Here is a tiny trained network, its code and every weight. The questions are about switching its units off for an input and a class, where a switched-off unit gives its printed mean instead of its output.

import numpy as np


def w(rows, s, z=0):
    codes = np.array(rows[::2]) - 128.0
    scale = np.full(codes.shape[1], s)
    scale[-1] = z or s
    return codes * scale


def norm(h):
    return h / np.sqrt((h * h).mean(-1, keepdims=True) + 1e-5)


def f(y):
    return np.maximum(y, 0)


def log_softmax(a):
    a = a - a.max(-1, keepdims=True)
    return a - np.log(np.exp(a).sum(-1, keepdims=True))


def net(x, mask):
    res = np.array(x, float).reshape(1, 8) / 4 @ E
    u = 0
    for l in range(2):
        y = f(norm(res) @ A[l][:, :-1].T + A[l][:, -1])
        res = res + np.where(mask[u : u + 9], y, B[l][:, -1]) @ B[l][:, :-1]
        u += 9
    return log_softmax(norm(res)[-1] @ U[:, :-1].T + U[:, -1])


A, B = {}, {}
E = w([
[130,137,247,208,78,192,147,148,227,123],'x0',
[118,225,238,34,44,109,138,145,183,214],'x1',
[191,185,149,205,151,90,128,102,63,85],'x2',
[83,78,123,77,40,115,48,114,129,48],'x3',
[194,89,107,166,135,129,150,61,163,131],'x4',
[49,131,192,128,154,249,238,42,34,135],'x5',
[212,70,83,84,95,210,129,169,75,137],'x6',
[92,193,104,72,112,217,111,224,224,84],'x7',
],0.012)
A[0] = w([
[141,106,126,116,127,118,133,119,137,118,2],'0.n0',
[108,110,168,202,129,111,109,113,209,132,62],'0.n1',
[104,82,136,155,141,205,202,125,106,97,85],'0.n2',
[112,53,83,58,96,150,60,147,146,115,130],'0.n3',
[137,159,145,116,112,79,102,148,123,137,40],'0.n4',
[112,131,181,92,117,147,143,142,89,164,12],'0.n5',
[131,55,91,71,113,136,40,128,157,97,70],'0.n6',
[83,145,183,159,69,116,85,130,91,5,130],'0.n7',
[126,135,107,103,182,105,160,129,125,152,116],'0.n8',
],0.016,0.0085)
B[0] = w([
[117,105,135,130,108,134,133,123,103,126,128],'0.n0',
[81,85,192,179,153,122,149,111,191,112,184],'0.n1',
[129,112,132,102,153,197,85,135,102,173,225],'0.n2',
[107,72,94,146,88,81,252,192,105,81,254],'0.n3',
[103,86,152,109,141,167,103,135,107,95,154],'0.n4',
[160,137,112,97,162,75,140,89,137,53,163],'0.n5',
[117,119,90,126,62,102,172,136,103,97,224],'0.n6',
[112,94,164,183,62,121,87,117,72,68,224],'0.n7',
[97,131,121,163,104,113,93,131,93,108,176],'0.n8',
],0.016,0.0099)
A[1] = w([
[205,86,150,121,82,151,119,153,127,168,44],'1.n0',
[117,91,116,152,171,227,175,106,103,99,120],'1.n1',
[113,125,84,87,171,171,162,124,83,138,1],'1.n2',
[118,189,141,15,121,139,152,154,190,147,108],'1.n3',
[157,93,52,186,159,127,94,90,149,81,125],'1.n4',
[253,49,147,149,77,151,139,118,155,122,119],'1.n5',
[159,165,118,102,147,66,147,138,91,166,115],'1.n6',
[111,154,183,69,62,207,134,162,192,86,119],'1.n7',
[127,91,185,92,88,131,177,19,68,164,55],'1.n8',
],0.016,0.0096)
B[1] = w([
[120,195,96,136,139,140,47,167,91,217,148],'1.n0',
[99,27,170,61,74,186,98,139,84,139,254],'1.n1',
[89,119,214,244,88,208,42,123,178,146,161],'1.n2',
[165,185,155,41,80,149,212,142,146,78,181],'1.n3',
[204,187,124,77,105,33,131,53,148,34,206],'1.n4',
[21,187,74,220,43,127,52,189,115,178,212],'1.n5',
[86,102,50,126,128,103,126,146,47,168,168],'1.n6',
[190,243,12,126,170,65,149,198,183,209,223],'1.n7',
[254,201,140,27,202,108,101,29,118,49,228],'1.n8',
],0.012,0.01)
U = w([
[109,112,74,142,48,63,150,160,97,90,253],'0',
[116,143,138,133,122,208,54,160,107,213,157],'1',
[73,45,137,152,158,190,176,189,140,173,36],'2',
[144,84,192,105,137,149,87,50,56,76,161],'3',
[184,168,74,97,216,62,116,62,92,120,10],'4',
[185,169,131,37,159,147,201,151,204,142,138],'5',
[139,163,175,203,121,62,100,100,250,115,84],'6',
],0.024,0.0056)

Each question gives the input, the list of numbers given to net, and the class t.
The units are the neurons (one row each of A and B). Each row of codes is followed by its name. A weight is (code - 128) times the scale printed after its matrix; where a second scale follows, it is the last column's (A, B and U).
mask holds one flag per neuron, layer by layer. A switched-off neuron (its flag False) gives its mean, the last column of its row in B, instead of its output. The means were averaged over made-up inputs and are rounded, as every weight is.
A unit's drop is (log p(t) with every unit on - log p(t) with that unit switched off) / (log p(t) with every unit on - log p(t) with every unit switched off).
The circuit of an input: a set's keep is (log p(t) with only the set's units on - log p(t) with every unit switched off) / (log p(t) with every unit on - log p(t) with every unit switched off). Starting from the 12 units with the biggest drops (on a tie, the unit counted first), units are removed one at a time, each time the one whose removal leaves the highest keep (on an exact tie, the one counted first), for as long as the keep stays at least 0.8.
units of the circuit, in order: the units of the circuit, biggest drop first
top k neurons: the k neurons with the biggest drops, biggest first
top k neurons in layer l: the k neurons of layer l with the biggest drops, biggest first
input [2,-6,1,-7,4,7,7,-4], class 1: units of the circuit, in order	[0.n2, 1.n5]
input [7,-4,8,2,2,-3,2,7], class 6: units of the circuit, in order	[0.n3]
input [1,4,-4,3,2,4,4,4], class 5: top 2 neurons	[0.n7, 1.n7]
input [3,5,5,1,-7,1,-4,3], class 6: units of the circuit, in order	[0.n3, 1.n1]
input [4,8,5,5,0,1,-5,-3], class 6: top 3 neurons	[1.n1, 1.n7, 0.n1]
input [-3,7,4,1,1,-4,-8,8], class 5: top 2 neurons	[1.n3, 1.n7]
input [0,-6,-2,-8,-4,6,5,-5], class 1: top 2 neurons in layer 1	[1.n2, 1.n4]
input [4,-7,-3,3,1,4,7,3], class 2: units of the circuit, in order	[0.n2, 0.n3]
input [-8,3,-3,-8,5,-4,-7,4], class 4: top 3 neurons in layer 0	[0.n3, 0.n8, 0.n6]
input [-1,-1,1,-2,1,2,4,-3], class 3: top 2 neurons	[1.n7, 1.n8]
input [-7,0,7,1,2,3,1,8], class 3: top 2 neurons in layer 1	[1.n7, 1.n5]
input [-8,-8,8,-4,-8,-3,5,-4], class 4: top 2 neurons	[0.n3, 1.n4]
input [5,2,6,-7,8,5,-4,4], class 2: units of the circuit, in order	[1.n1, 1.n4]
input [-7,1,-3,3,-1,3,-7,-5], class 4: top neuron	[1.n1]
input [5,0,6,6,-5,4,-4,0], class 3: top 2 neurons	[0.n7, 0.n3]
input [3,0,2,-4,1,-1,-5,7], class 6: top 2 neurons	[0.n1, 0.n2]
input [-2,2,6,-2,0,-3,-2,2], class 4: top 2 neurons	[0.n3, 1.n1]
input [-7,7,1,-6,6,-8,-8,4], class 5: top 4 neurons	[0.n7, 1.n3, 0.n3, 1.n5]
input [-7,1,4,0,-7,6,1,-5], class 3: top 2 neurons	[1.n7, 1.n2]
input [2,8,4,2,2,-8,2,7], class 5: units of the circuit, in order	[1.n7]
input [1,-7,5,-5,-2,8,3,8], class 1: top 2 neurons	[0.n2, 0.n3]
input [3,-2,3,-1,-1,-3,1,7], class 6: top 3 neurons in layer 1	[1.n1, 1.n7, 1.n6]
input [7,3,4,-1,-5,0,5,4], class 6: top 2 neurons in layer 1	[1.n7, 1.n1]
input [-4,-2,-2,-7,-8,-6,0,-6], class 4: top 2 neurons in layer 0	[0.n3, 0.n6]
